Each row has a name. Each piece below is followed by the name of the row it came from, unless a question asks for something else. Each question is about the rows just above it. Some pieces are copies with a little noise. Places in a row count from 0.

-82.7  13.9   9.8  50.2  -7.8 -49.7   6.0  41.0  64.4  43.9  32.3   3.4   0.3  -4.2  48.0 -16.0   1.3   2.0   2.6 -36.2  -5.2 -36.8 : J_991
 39.6  -0.3  27.1 -17.9  29.3 -45.8   3.8  16.3  24.4 -31.6 -12.2  16.3   3.5 -19.2  12.9  -0.2  -4.1  -0.6  -0.9 -23.9 -34.0   8.9 : J_317
-55.4  47.4  -6.3 -10.1  -4.7 -17.3  -5.8  -6.7  -4.9  22.6 -31.5  12.8  -4.3  29.0 -23.2  25.1  -5.9  17.6   2.8  41.2  20.1 -41.4 : J_778
  7.4   4.2   7.6 -46.2  33.7  17.5  -0.9  14.7  15.6 -12.6 -51.4 -10.3  -2.7 -86.2  27.6 -27.2  11.7  -0.4  -1.2 -51.1 -79.2  17.1 : J_485
-29.0 -16.1  43.8  36.9  20.9 -28.2  -3.4 -18.1 -24.8 -16.9  61.6 -31.2  -1.2  29.0 -24.5  23.5   8.6  -5.6   0.5  57.5  25.5   6.6 : J_372
-29.0 -16.1  43.8  36.9  20.9 -28.2  -3.4 -18.1 -24.8 -16.9  61.6 -31.2  -1.2  29.0 -24.5  23.5   8.6  -5.6   0.5  57.5  25.5 -31.6 : J_34
One entry of J_778 was changed: -55.4  47.4  -6.3 -10.1  -4.7 -17.3  -5.8  -6.7  -4.9  22.6 -31.5  12.8  -4.3  29.0 -23.2  25.0  -5.9  17.6   2.8  41.2  20.1 -41.4. Where, and from what? => 15, 25.1
asked: -55.5  47.3  -6.2 -10.1  -4.7 -17.4  -5.7  -6.7  -4.6  22.5 -31.6  12.8  -4.4  29.1 -23.1  25.0  -6.0  17.7   2.7  41.2  20.0 -41.5 => J_778
One entry of J_372 was changed: -29.0 -16.1  43.8  36.9  20.9 -28.2  -3.4 -18.1 -24.8 -16.9  61.6 -31.2  -1.2  29.0 -24.5  23.5   8.6  -5.6   0.5  57.5  25.6   6.6. Where, and from what? => 20, 25.5

